Here is a tiny trained network, its code and every weight. The questions are about switching its units off for an input and a target symbol, where a switched-off unit gives its printed mean instead of its output.

import numpy as np


def w(rows, s, z=0):
    codes = np.array(rows[::2]) - 128.0
    scale = np.full(codes.shape[1], s)
    scale[-1] = z or s
    return codes * scale


def softmax(a):
    e = np.exp(a - a.max(-1, keepdims=True))
    return e / e.sum(-1, keepdims=True)


def log_softmax(a):
    a = a - a.max(-1, keepdims=True)
    return a - np.log(np.exp(a).sum(-1, keepdims=True))


def net(x, mask):
    ids = ['αβδεζμξπστψω'.index(c) for c in x.split()]
    T = len(ids)
    res = E[ids] + P[:T]
    u = 0
    for l in range(3):
        r = res
        for j in range(2):
            rows = slice(4 * j, 4 * j + 4)
            q, k, v = (r @ M[l][rows].T for M in (Q, K, V))
            z = softmax(np.where(np.tri(T) > 0, q @ k.T / 4**0.5, -1e9)) @ v
            o = O[l][rows]
            res = res + np.where(mask[u + j], z, o[:, -1]) @ o[:, :-1]
        u += 2
    return log_softmax(res[-1] @ U[:, :-1].T + U[:, -1])


Q, K, V, O = {}, {}, {}, {}
E = w([
[151,134,92,136,152,97,184,110],'α',
[241,128,134,54,81,112,91,52],'β',
[5,98,35,125,152,214,200,148],'δ',
[85,166,130,119,113,133,128,116],'ε',
[82,133,157,154,229,97,136,142],'ζ',
[217,44,94,176,94,161,105,169],'μ',
[99,127,107,127,77,205,77,204],'ξ',
[143,150,87,117,148,177,46,139],'π',
[200,31,135,119,170,162,139,83],'σ',
[125,60,135,91,117,200,195,107],'τ',
[149,116,211,153,82,130,194,150],'ψ',
[154,182,100,196,144,118,74,114],'ω',
],0.019)
P = w([
[71,49,138,85,119,69,51,72],'0',
[93,125,176,182,70,105,116,89],'1',
[142,180,116,147,173,226,183,90],'2',
[121,73,65,72,154,39,130,195],'3',
[94,160,142,213,34,106,163,128],'4',
[155,219,53,152,187,250,225,119],'5',
[133,81,9,77,143,11,145,233],'6',
],0.011)
Q[0] = w([
[37,193,100,189,221,255,84,152],'0.h0',
[168,183,247,90,142,130,65,122],'0.h0',
[135,179,84,199,14,135,82,94],'0.h0',
[160,167,106,121,100,244,143,71],'0.h0',
[68,103,78,205,85,134,192,148],'0.h1',
[101,26,104,43,100,122,44,161],'0.h1',
[138,133,15,77,221,227,171,156],'0.h1',
[206,153,143,129,188,238,170,174],'0.h1',
],0.0089)
K[0] = w([
[30,215,114,165,186,203,88,132],'0.h0',
[184,124,184,120,186,190,72,148],'0.h0',
[160,174,82,204,30,176,108,116],'0.h0',
[105,170,81,92,85,136,16,111],'0.h0',
[103,165,59,140,131,89,189,141],'0.h1',
[144,134,165,2,171,124,108,179],'0.h1',
[143,74,6,126,122,184,129,177],'0.h1',
[169,47,30,170,103,125,138,98],'0.h1',
],0.0098)
V[0] = w([
[134,115,166,76,99,184,222,26],'0.h0',
[152,139,135,134,108,113,207,246],'0.h0',
[255,107,105,93,86,183,146,141],'0.h0',
[46,152,147,87,40,127,37,173],'0.h0',
[111,195,68,174,228,99,152,140],'0.h1',
[141,75,94,145,75,150,134,180],'0.h1',
[46,124,86,154,70,75,106,77],'0.h1',
[53,155,111,21,208,151,150,8],'0.h1',
],0.0058)
O[0] = w([
[97,131,77,92,116,91,173,65,100],'0.h0',
[212,182,81,116,116,119,143,174,7],'0.h0',
[200,173,151,108,82,154,129,16,44],'0.h0',
[77,145,155,59,89,157,85,186,192],'0.h0',
[158,91,138,38,156,96,224,171,168],'0.h1',
[87,87,76,160,172,141,95,65,168],'0.h1',
[152,175,207,129,165,90,144,48,251],'0.h1',
[185,184,184,2,185,152,89,178,199],'0.h1',
],0.0066,0.0025)
Q[1] = w([
[80,52,124,97,162,83,91,108],'1.h0',
[123,128,66,134,222,161,73,147],'1.h0',
[165,78,179,161,134,151,118,116],'1.h0',
[91,125,113,98,44,66,93,166],'1.h0',
[134,141,48,136,159,122,98,117],'1.h1',
[133,82,95,100,112,90,93,169],'1.h1',
[106,107,149,155,195,100,153,163],'1.h1',
[168,255,180,113,149,95,113,122],'1.h1',
],0.0094)
K[1] = w([
[87,83,12,92,185,149,132,157],'1.h0',
[131,162,47,83,152,30,84,105],'1.h0',
[164,2,157,108,95,116,123,129],'1.h0',
[55,166,131,154,144,164,151,218],'1.h0',
[212,162,97,88,106,150,128,188],'1.h1',
[146,51,61,148,104,116,148,161],'1.h1',
[107,111,163,157,118,117,85,213],'1.h1',
[148,217,164,203,117,227,170,98],'1.h1',
],0.0085)
V[1] = w([
[183,144,153,140,113,224,154,148],'1.h0',
[134,159,213,97,109,79,132,62],'1.h0',
[124,36,199,165,151,147,175,197],'1.h0',
[70,146,166,188,255,123,130,176],'1.h0',
[159,109,99,88,173,62,63,59],'1.h1',
[92,118,80,84,125,169,157,174],'1.h1',
[139,132,156,81,192,128,150,156],'1.h1',
[99,182,96,147,209,228,148,114],'1.h1',
],0.0059)
O[1] = w([
[93,72,113,57,86,168,99,142,4],'1.h0',
[136,153,111,151,119,113,77,73,174],'1.h0',
[182,90,203,147,103,189,131,118,87],'1.h0',
[154,214,211,169,188,186,134,220,232],'1.h0',
[152,96,158,67,154,191,110,175,223],'1.h1',
[70,95,67,140,64,135,119,106,148],'1.h1',
[131,67,53,113,85,171,101,109,167],'1.h1',
[193,109,85,114,2,117,166,111,209],'1.h1',
],0.0061,0.0029)
Q[2] = w([
[219,105,139,163,137,129,145,79],'2.h0',
[197,146,85,116,171,129,124,138],'2.h0',
[214,48,170,126,79,2,95,194],'2.h0',
[105,158,93,86,60,140,81,144],'2.h0',
[80,155,73,96,138,121,61,161],'2.h1',
[117,168,57,128,245,108,128,129],'2.h1',
[124,182,166,59,193,132,137,53],'2.h1',
[116,130,107,88,130,63,79,174],'2.h1',
],0.0087)
K[2] = w([
[128,88,81,100,122,116,82,162],'2.h0',
[123,108,113,127,148,88,150,166],'2.h0',
[244,92,159,125,114,46,106,164],'2.h0',
[151,144,115,152,101,149,174,119],'2.h0',
[140,152,63,165,140,147,95,163],'2.h1',
[98,150,80,134,194,94,121,142],'2.h1',
[108,112,138,155,188,137,117,89],'2.h1',
[186,124,75,150,145,121,126,141],'2.h1',
],0.011)
V[2] = w([
[59,61,70,91,224,161,129,119],'2.h0',
[77,168,100,138,136,36,47,113],'2.h0',
[185,59,166,127,40,108,53,27],'2.h0',
[117,159,34,173,74,97,237,149],'2.h0',
[130,55,136,74,131,24,165,130],'2.h1',
[224,154,143,127,98,25,56,131],'2.h1',
[217,254,33,239,106,184,149,127],'2.h1',
[112,149,219,173,36,37,99,122],'2.h1',
],0.0055)
O[2] = w([
[157,22,144,138,254,97,117,123,202],'2.h0',
[140,55,105,84,15,78,99,129,177],'2.h0',
[170,165,95,148,58,111,148,216,33],'2.h0',
[92,165,230,96,162,131,95,105,10],'2.h0',
[112,155,170,116,132,186,172,121,63],'2.h1',
[108,210,107,73,187,182,83,112,96],'2.h1',
[91,76,123,135,137,134,22,98,4],'2.h1',
[72,163,30,101,229,148,158,137,113],'2.h1',
],0.0068,0.0039)
U = w([
[80,143,85,57,172,62,183,214,121],'α',
[121,75,100,81,90,131,150,30,121],'β',
[169,137,198,78,153,105,131,45,196],'δ',
[65,223,174,129,95,153,173,95,233],'ε',
[164,132,143,221,120,69,109,131,97],'ζ',
[40,87,72,186,99,160,135,101,61],'μ',
[133,181,160,148,136,154,7,130,192],'ξ',
[178,163,86,105,84,194,124,111,82],'π',
[132,89,121,68,113,167,94,195,136],'σ',
[90,120,181,123,155,181,138,168,116],'τ',
[112,93,187,130,71,171,188,128,123],'ψ',
[189,144,80,149,143,77,191,99,2],'ω',
],0.011,0.0064)

Each question gives the input, a string of symbols that net reads in full, and the target symbol t.
The units are the heads (4 rows each of Q, K, V and O). Each row of codes is followed by its name. A weight is (code - 128) times the scale printed after its matrix; where a second scale follows, it is the last column's (O and U).
mask holds one flag per head, layer by layer. A switched-off head (its flag False) gives its mean, the last column of its rows in O, instead of its output. The means were averaged over made-up inputs and are rounded, as every weight is.
A unit's drop is (log p(t) with every unit on - log p(t) with that unit switched off) / (log p(t) with every unit on - log p(t) with every unit switched off).
The circuit of an input: a set's keep is (log p(t) with only the set's units on - log p(t) with every unit switched off) / (log p(t) with every unit on - log p(t) with every unit switched off). Starting from all 6 units, units are removed one at a time, each time the one whose removal leaves the highest keep (on an exact tie, the one counted first), for as long as the keep stays at least 0.8.
units of the circuit, in order: the units of the circuit, biggest drop first
most important unit: the unit with the biggest drop
which heads matter: for each layer, one digit per head in row order, 1 if its drop is at least 0.15 and else 0, layers parted by /
input π π μ ε ε ω, target μ: which heads matter -> 01 / 00 / 00
input ω ω ε α π ω ψ, target ε: which heads matter -> 10 / 00 / 10
input μ ε ζ, target μ: which heads matter -> 01 / 00 / 00
input π π σ, target σ: most important unit -> 0.h1
input τ τ π, target π: which heads matter -> 11 / 01 / 10
input π ε π, target π: units of the circuit, in order -> (0.h0 1.h1 2.h0)
input δ ω π ψ ξ ω, target δ: which heads matter -> 10 / 00 / 10
input ε ζ ε ε ε δ ε, target ψ: units of the circuit, in order -> (2.h1 0.h1)
input ψ ε ψ π ε ω ζ, target τ: which heads matter -> 10 / 10 / 11
input ψ ε ω π π ε ξ, target μ: which heads matter -> 01 / 01 / 00
input μ π ε, target μ: which heads matter -> 01 / 00 / 01
input ε ε ε ψ ζ, target α: which heads matter -> 11 / 00 / 01
input σ α ε ω, target ξ: which heads matter -> 00 / 00 / 01
input ε ε τ, target τ: units of the circuit, in order -> (2.h0 0.h0)
input ε α α, target α: which heads matter -> 11 / 00 / 00
input ε α π ε τ α β, target π: units of the circuit, in order -> (2.h0 0.h0)
input π μ α, target μ: which heads matter -> 01 / 00 / 00
input τ τ α ζ, target τ: units of the circuit, in order -> (1.h0 2.h0 0.h0)
input ω π π ξ, target μ: most important unit -> 0.h1
input ε β ε π σ ψ, target β: units of the circuit, in order -> (1.h0)
input ω ε δ, target δ: units of the circuit, in order -> (2.h0 2.h1 0.h1)
input ω ε ω, target ω: units of the circuit, in order -> (0.h0 1.h1 2.h1)
input ε ε π β ε α, target β: which heads matter -> 10 / 10 / 01
input ζ μ ε π ψ, target μ: units of the circuit, in order -> (0.h1 2.h1)
input δ δ ω α, target δ: which heads matter -> 00 / 00 / 11
input ε ε α, target α: units of the circuit, in order -> (0.h1 0.h0)
input ω α ζ, target ζ: units of the circuit, in order -> (0.h0 2.h1)
input μ ε ε ε ε π, target μ: units of the circuit, in order -> (0.h1)
input δ ε ζ, target δ: which heads matter -> 01 / 00 / 10
input π ε τ β ε π ε, target σ: units of the circuit, in order -> (2.h1 1.h0)
